Below is a small trained network, with its code and all its weights. Each question gives an input and a class and asks what happens when units are switched off, that is, made to give their printed mean instead of their output.

import numpy as np


def w(rows, s, z=0):
    codes = np.array(rows[::2]) - 128.0
    scale = np.full(codes.shape[1], s)
    scale[-1] = z or s
    return codes * scale


def f(y):
    return np.maximum(y, 0)


def log_softmax(a):
    a = a - a.max(-1, keepdims=True)
    return a - np.log(np.exp(a).sum(-1, keepdims=True))


def net(x, mask):
    res = np.array(x, float).reshape(1, 8) / 4 @ E
    y = f(res @ A[0][:, :-1].T + A[0][:, -1])
    res = res + np.where(mask, y, B[0][:, -1]) @ B[0][:, :-1]
    return log_softmax(res[-1] @ U[:, :-1].T + U[:, -1])


A, B = {}, {}
E = w([
[113,90,116,100,109,110,168,158,167,29,179],'x0',
[124,157,139,121,161,151,150,124,114,168,121],'x1',
[181,168,177,142,101,31,132,187,198,164,58],'x2',
[97,187,118,34,105,92,176,34,210,97,164],'x3',
[78,92,191,115,156,89,147,159,121,36,123],'x4',
[133,159,172,162,145,186,213,100,98,2,126],'x5',
[226,84,88,115,245,175,85,250,172,235,161],'x6',
[25,166,152,131,80,181,71,128,125,120,139],'x7',
],0.0074)
A[0] = w([
[187,58,107,99,169,121,202,123,123,35,186,182],'n0',
[167,59,112,129,205,136,192,145,108,43,184,178],'n1',
[196,123,203,175,190,105,176,210,149,127,85,169],'n2',
[106,66,147,185,167,192,75,194,91,107,177,198],'n3',
[58,162,187,89,145,144,212,88,144,44,202,76],'n4',
[78,69,214,118,217,140,96,185,72,136,110,212],'n5',
[78,135,121,43,46,63,151,80,189,93,146,90],'n6',
[62,87,114,36,35,45,114,173,223,57,192,236],'n7',
[136,155,246,152,86,2,159,114,142,98,13,216],'n8',
[193,150,112,46,207,94,126,168,245,192,160,254],'n9',
],0.0069,0.0033)
B[0] = w([
[82,150,91,142,191,65,95,78,150,143,154,197],'n0',
[94,158,92,152,164,62,121,65,163,119,155,196],'n1',
[130,159,181,163,108,161,150,168,119,78,76,203],'n2',
[99,132,184,162,132,143,103,141,106,99,110,203],'n3',
[167,96,91,78,171,118,87,148,136,179,182,206],'n4',
[80,108,135,109,168,128,64,129,86,138,150,195],'n5',
[97,95,169,124,109,147,107,153,74,112,116,203],'n6',
[9,84,156,137,158,158,52,128,50,126,132,224],'n7',
[96,183,174,216,90,126,143,86,130,59,69,224],'n8',
[148,174,69,162,207,41,154,111,188,156,144,245],'n9',
],0.011,0.012)
U = w([
[139,154,94,37,50,192,190,95,125,140,170,91],'0',
[207,43,212,5,55,76,253,211,200,88,161,8],'1',
[143,115,154,124,39,126,147,121,181,119,97,55],'2',
[118,149,54,131,151,81,119,90,156,155,157,160],'3',
[197,61,186,44,91,94,253,171,205,70,124,39],'4',
[121,70,138,105,140,155,89,170,94,183,140,153],'5',
[91,156,216,152,95,157,144,112,112,17,105,120],'6',
[239,138,105,142,138,109,159,188,172,160,107,107],'7',
],0.014)

Each question gives the input, the list of numbers given to net, and the class t.
The units are the neurons (one row each of A and B). Each row of codes is followed by its name. A weight is (code - 128) times the scale printed after its matrix; where a second scale follows, it is the last column's (A, B and U).
mask holds one flag per neuron, in row order. A switched-off neuron (its flag False) gives its mean, the last column of its row in B, instead of its output. The means were averaged over made-up inputs and are rounded, as every weight is.
A unit's drop is (log p(t) with every unit on - log p(t) with that unit switched off) / (log p(t) with every unit on - log p(t) with every unit switched off).
The circuit of an input: a set's keep is (log p(t) with only the set's units on - log p(t) with every unit switched off) / (log p(t) with every unit on - log p(t) with every unit switched off). Starting from all 10 units, units are removed one at a time, each time the one whose removal leaves the highest keep (on an exact tie, the one counted first), for as long as the keep stays at least 0.8.
circuit, biggest first: the units of the circuit, biggest drop first
top k neurons: the k neurons with the biggest drops, biggest first
drop when u is switched off: that unit's drop, to one decimal
input [-1,-1,4,3,-2,-6,2,-6], class 7: circuit, biggest first => (n0, n1)
input [-1,2,5,1,-1,4,7,-5], class 7: circuit, biggest first => (n7)
input [-1,7,-4,3,3,-2,-1,2], class 5: circuit, biggest first => (n9, n8)
input [7,3,2,6,2,5,-1,1], class 3: top 4 neurons => (n4, n0, n2, n1)
input [3,-4,-3,-6,-4,-7,6,-1], class 3: top 2 neurons => (n9, n7)
input [3,2,1,6,-6,0,-1,4], class 5: top 2 neurons => (n8, n6)
input [4,0,-3,-2,8,-3,-4,3], class 5: circuit, biggest first => (n4, n7)
input [2,-7,-5,8,8,-7,-6,-6], class 5: circuit, biggest first => (n4, n7)
input [-6,-4,-2,-1,-5,0,-7,-8], class 6: top 2 neurons => (n9, n4)
input [-7,8,5,7,-1,-4,7,1], class 7: circuit, biggest first => (n7, n0)
input [-4,-6,6,-5,6,-6,6,4], class 7: top 2 neurons => (n7, n9)
input [-1,7,4,5,-5,4,5,-7], class 7: top 3 neurons => (n7, n2, n5)
input [-7,0,-4,1,-1,-5,0,5], class 5: top 4 neurons => (n9, n1, n8, n0)
input [-5,5,6,1,1,2,2,-1], class 6: circuit, biggest first => (n2)
input [-7,-1,-6,0,-8,4,-5,4], class 0: top 2 neurons => (n9, n8)
input [5,-8,0,7,2,2,0,-3], class 3: top 2 neurons => (n0, n4)
input [4,-5,-7,-4,4,-8,-8,8], class 5: top 2 neurons => (n8, n4)
input [-1,4,-1,-6,-4,3,6,-7], class 7: top 2 neurons => (n2, n7)
input [-6,0,-8,6,7,-8,-8,6], class 5: drop when n4 is switched off => 0.5
input [-6,8,-6,-1,7,8,-3,6], class 5: circuit, biggest first => (n4)
input [6,6,-1,5,-1,1,-5,5], class 5: drop when n4 is switched off => 0.8
input [3,4,2,7,0,-7,-8,-8], class 6: drop when n8 is switched off => 0.2
input [-5,-6,0,-2,-3,2,0,-6], class 7: drop when n8 is switched off => 0.1
